Here is a tiny trained network, its code and every weight. The questions are about switching its units off for an input and a target symbol, where a switched-off unit gives its printed mean instead of its output.

import numpy as np


def w(rows, s, z=0):
    codes = np.array(rows[::2]) - 128.0
    scale = np.full(codes.shape[1], s)
    scale[-1] = z or s
    return codes * scale


def norm(h):
    return h / np.sqrt((h * h).mean(-1, keepdims=True) + 1e-5)


def f(y):
    return np.maximum(y, 0)


def softmax(a):
    e = np.exp(a - a.max(-1, keepdims=True))
    return e / e.sum(-1, keepdims=True)


def log_softmax(a):
    a = a - a.max(-1, keepdims=True)
    return a - np.log(np.exp(a).sum(-1, keepdims=True))


def net(x, mask):
    ids = ['ΛΣγζμπτψω'.index(c) for c in x.split()]
    T = len(ids)
    res = E[ids] + P[:T]
    u = 0
    for l in range(2):
        r = norm(res)
        for j in range(3):
            rows = slice(2 * j, 2 * j + 2)
            q, k, v = (r @ M[l][rows].T for M in (Q, K, V))
            z = softmax(np.where(np.tri(T) > 0, q @ k.T / 2**0.5, -1e9)) @ v
            o = O[l][rows]
            res = res + np.where(mask[u + j], z, o[:, -1]) @ o[:, :-1]
        u += 3
        y = f(norm(res) @ A[l][:, :-1].T + A[l][:, -1])
        res = res + np.where(mask[u : u + 8], y, B[l][:, -1]) @ B[l][:, :-1]
        u += 8
    return log_softmax(norm(res)[-1] @ U[:, :-1].T + U[:, -1])


Q, K, V, O, A, B = {}, {}, {}, {}, {}, {}
E = w([
[110,173,117,186,170,176,146,118,93,224],'Λ',
[142,142,129,113,149,104,85,184,185,192],'Σ',
[138,118,193,106,159,121,120,191,52,76],'γ',
[165,114,137,58,110,159,118,106,194,90],'ζ',
[102,64,88,141,83,153,168,120,74,140],'μ',
[151,116,156,164,144,135,134,195,96,37],'π',
[109,132,153,118,154,89,80,186,111,97],'τ',
[81,176,189,104,113,102,196,95,111,110],'ψ',
[106,150,171,82,127,127,128,254,76,118],'ω',
],0.0036)
P = w([
[111,92,255,170,35,129,104,216,157,166],'0',
[106,59,183,65,174,3,233,179,99,145],'1',
[81,130,80,96,111,129,211,201,203,142],'2',
[124,141,227,193,53,149,88,162,163,147],'3',
[204,89,145,113,159,57,192,137,75,120],'4',
[60,137,63,96,135,163,171,148,187,132],'5',
[112,147,216,193,50,159,74,107,138,137],'6',
[216,110,116,131,155,90,174,93,60,106],'7',
[48,133,51,95,151,186,142,88,168,122],'8',
[112,153,202,207,68,175,73,53,115,140],'9',
[194,149,83,136,132,109,151,83,17,86],'10',
],0.0023)
Q[0] = w([
[136,94,153,124,112,146,162,146,123,13],'0.h0',
[101,113,127,169,141,129,195,131,53,148],'0.h0',
[161,83,76,81,150,87,143,171,141,99],'0.h1',
[133,163,254,192,79,131,46,149,121,145],'0.h1',
[113,105,150,98,132,121,169,152,126,80],'0.h2',
[167,93,125,98,129,71,155,123,118,91],'0.h2',
],0.0091)
K[0] = w([
[123,112,146,113,118,159,149,134,119,14],'0.h0',
[78,140,103,194,113,140,161,123,56,149],'0.h0',
[133,114,115,104,122,98,109,219,147,109],'0.h1',
[126,129,101,119,119,159,136,2,124,118],'0.h1',
[95,134,118,113,107,163,133,140,137,81],'0.h2',
[141,96,120,70,104,86,135,153,137,73],'0.h2',
],0.0091)
V[0] = w([
[165,177,97,106,177,166,65,105,141,145],'0.h0',
[174,205,77,154,148,154,150,95,6,107],'0.h0',
[146,230,198,65,131,101,160,60,200,59],'0.h1',
[182,3,92,49,39,135,102,132,153,108],'0.h1',
[103,162,113,75,158,147,171,114,114,72],'0.h2',
[103,127,161,111,11,98,96,139,108,64],'0.h2',
],0.0027)
O[0] = w([
[120,135,161,134,82,112,178,185,162,129,50],'0.h0',
[104,74,204,40,159,84,141,161,171,162,8],'0.h0',
[98,169,159,146,117,60,201,146,156,4,67],'0.h1',
[66,89,223,144,73,166,134,63,160,170,97],'0.h1',
[122,134,162,116,140,160,119,88,74,186,67],'0.h2',
[94,132,120,85,200,81,159,109,158,153,126],'0.h2',
],0.0034,0.0017)
A[0] = w([
[91,78,186,188,123,102,50,119,97,121,42],'0.n0',
[80,104,183,121,70,88,42,88,166,90,21],'0.n1',
[122,131,95,44,199,79,188,106,148,225,143],'0.n2',
[107,46,183,3,190,9,135,136,115,157,4],'0.n3',
[138,79,74,41,191,145,89,133,109,172,127],'0.n4',
[103,124,116,146,167,174,107,122,39,48,136],'0.n5',
[78,159,19,169,80,169,117,129,150,113,93],'0.n6',
[39,88,122,122,181,135,204,126,128,109,111],'0.n7',
],0.0031,0.0025)
B[0] = w([
[104,107,103,47,89,201,144,151,162,171,169],'0.n0',
[83,230,181,146,121,156,119,175,67,75,155],'0.n1',
[91,157,172,158,65,149,172,116,169,69,251],'0.n2',
[163,80,240,73,253,139,154,127,172,213,212],'0.n3',
[70,148,120,138,151,85,157,125,132,76,242],'0.n4',
[165,142,93,137,171,101,86,97,189,169,243],'0.n5',
[84,91,168,119,189,82,135,79,139,131,244],'0.n6',
[161,143,117,178,133,154,76,176,136,146,192],'0.n7',
],0.0038,0.0019)
Q[1] = w([
[156,160,126,119,97,94,126,124,206,130],'1.h0',
[195,72,162,48,73,61,112,124,73,49],'1.h0',
[122,45,60,45,99,99,189,88,182,141],'1.h1',
[108,87,87,136,174,80,164,187,111,255],'1.h1',
[134,51,216,105,96,126,93,122,89,91],'1.h2',
[119,145,106,189,101,47,66,145,229,148],'1.h2',
],0.006)
K[1] = w([
[89,85,130,101,125,154,165,129,119,119],'1.h0',
[64,97,139,119,147,89,107,157,201,148],'1.h0',
[108,111,138,161,82,148,65,174,116,122],'1.h1',
[128,51,113,133,152,133,111,181,125,254],'1.h1',
[82,102,160,102,128,161,108,119,164,64],'1.h2',
[187,201,152,221,77,97,83,101,189,174],'1.h2',
],0.0069)
V[1] = w([
[148,106,140,99,142,189,127,73,132,82],'1.h0',
[164,113,137,117,87,119,3,152,130,124],'1.h0',
[146,160,120,121,112,199,92,96,149,137],'1.h1',
[132,118,55,116,157,104,109,177,129,140],'1.h1',
[104,144,127,129,107,108,84,75,111,96],'1.h2',
[153,161,101,94,180,106,210,77,131,133],'1.h2',
],0.0033)
O[1] = w([
[217,65,121,75,159,180,157,144,129,26,20],'1.h0',
[152,206,31,119,173,58,205,121,223,151,80],'1.h0',
[129,231,193,250,134,131,90,215,134,117,98],'1.h1',
[162,78,195,25,64,201,195,132,177,91,114],'1.h1',
[98,189,133,109,211,154,216,237,97,151,4],'1.h2',
[133,158,130,205,110,91,79,219,214,221,50],'1.h2',
],0.0021,0.0014)
A[1] = w([
[128,142,127,135,148,16,136,138,115,75,96],'1.n0',
[154,119,186,49,158,86,138,127,157,156,49],'1.n1',
[144,177,113,123,100,130,80,151,108,126,138],'1.n2',
[171,112,134,135,138,63,154,92,24,97,180],'1.n3',
[109,157,129,174,157,145,146,156,107,169,166],'1.n4',
[147,156,179,92,93,99,113,140,62,158,47],'1.n5',
[93,117,117,101,154,103,178,85,128,142,159],'1.n6',
[223,147,2,146,146,118,102,139,45,159,7],'1.n7',
],0.005,0.0019)
B[1] = w([
[192,99,87,92,102,117,73,75,46,134,211],'1.n0',
[113,113,183,161,217,113,166,119,108,171,245],'1.n1',
[110,97,129,103,161,105,193,138,111,143,214],'1.n2',
[158,162,79,104,122,75,76,150,71,148,217],'1.n3',
[154,108,128,79,121,114,97,90,137,103,255],'1.n4',
[154,119,53,213,118,129,130,78,151,85,168],'1.n5',
[187,156,136,147,161,120,118,151,95,109,230],'1.n6',
[183,210,86,203,169,254,165,242,149,131,232],'1.n7',
],0.005,0.0024)
U = w([
[163,93,236,142,197,82,185,116,129,169,185],'Λ',
[186,131,98,104,105,39,52,104,56,113,175],'Σ',
[76,206,213,204,80,121,110,124,116,64,178],'γ',
[188,70,134,59,118,178,163,90,198,46,76],'ζ',
[54,151,112,24,127,124,158,177,121,125,80],'μ',
[100,74,148,105,84,230,60,87,114,205,135],'π',
[175,204,85,181,142,199,146,204,107,163,139],'τ',
[102,149,92,152,117,47,106,127,255,180,131],'ψ',
[67,65,65,203,124,116,206,113,97,103,12],'ω',
],0.005,0.0011)

Each question gives the input, a string of symbols that net reads in full, and the target symbol t.
The units are the heads (2 rows each of Q, K, V and O) and the neurons (one row each of A and B). Each row of codes is followed by its name. A weight is (code - 128) times the scale printed after its matrix; where a second scale follows, it is the last column's (O, A, B and U).
mask holds one flag per unit, layer by layer, with each layer's heads first. A switched-off unit (its flag False) gives its mean, the last column of its rows in O or B, instead of its output. The means were averaged over made-up inputs and are rounded, as every weight is.
A unit's drop is (log p(t) with every unit on - log p(t) with that unit switched off) / (log p(t) with every unit on - log p(t) with every unit switched off).
The circuit of an input: a set's keep is (log p(t) with only the set's units on - log p(t) with every unit switched off) / (log p(t) with every unit on - log p(t) with every unit switched off). Starting from the 12 units with the biggest drops (on a tie, the unit counted first), units are removed one at a time, each time the one whose removal leaves the highest keep (on an exact tie, the one counted first), for as long as the keep stays at least 0.8.
units of the circuit, in order: the units of the circuit, biggest drop first
unit that matters most: the unit with the biggest drop
k most important neurons: the k neurons with the biggest drops, biggest first
top k neurons in layer l: the k neurons of layer l with the biggest drops, biggest first
heads that matter: for each layer, one digit per head in row order, 1 if its drop is at least 0.15 and else 0, layers parted by /
input ζ ψ ζ π μ ζ Λ Σ, target Λ: heads that matter	110 / 000
input Σ μ ψ τ ζ Λ Σ μ Σ γ, target π: units of the circuit, in order	(0.h1 0.n0)
input ζ γ Σ ω μ π Σ, target π: heads that matter	010 / 000
input ω π π Σ τ τ π, target ζ: heads that matter	000 / 010
input ζ ζ Σ μ Σ, target Σ: heads that matter	111 / 010
input Σ π π ζ π π Λ Λ ζ ζ ω, target Λ: 2 most important neurons	(1.n1 0.n3)
input Σ γ Σ Λ Σ Λ Λ π Σ π, target τ: units of the circuit, in order	(0.h1 1.n7)
input Σ π π ψ γ ζ π ζ, target Σ: heads that matter	101 / 010
input ζ Σ ω ζ ζ μ ψ ζ, target τ: unit that matters most	1.h1
input ψ τ Λ Σ Λ, target Σ: heads that matter	111 / 000
input Λ ψ ω ω, target Σ: top 2 neurons in layer 1	(1.n0 1.n7)
input μ ψ ζ Σ Σ Λ, target π: heads that matter	101 / 000
input Σ π τ ω Σ ζ Σ Λ Σ γ, target τ: heads that matter	010 / 000
input Λ ζ Σ μ μ, target Σ: top 2 neurons in layer 1	(1.n3 1.n7)
input ζ τ Λ Σ π μ γ ζ, target Σ: heads that matter	001 / 000
input μ Σ Σ μ ζ Λ ω μ, target τ: most important neuron	(1.n7)
input ζ Λ π Σ ζ Σ, target ζ: 3 most important neurons	(0.n6 1.n7 1.n1)
input Λ ω Σ Σ τ ψ ψ Λ, target Σ: top 3 neurons in layer 0	(0.n2 0.n4 0.n7)
input π ζ Λ ζ ζ γ Λ Σ, target Λ: heads that matter	100 / 000
input ψ ζ μ ζ Λ τ τ Σ Σ ζ, target γ: unit that matters most	0.h1
input π Σ π Σ, target ψ: 4 most important neurons	(0.n6 1.n7 1.n1 1.n0)
input Σ ζ γ μ, target π: heads that matter	010 / 000
input μ ψ Λ Σ μ, target Σ: heads that matter	101 / 000
input Λ π π τ ζ, target Λ: heads that matter	001 / 000
input Σ γ π Λ Σ, target Σ: top 2 neurons in layer 1	(1.n0 1.n7)
input Σ ψ π Λ ζ μ Σ Σ ω π, target π: 2 most important neurons	(0.n0 1.n7)
input ψ τ Σ ψ ω γ π Λ, target Λ: unit that matters most	0.h0
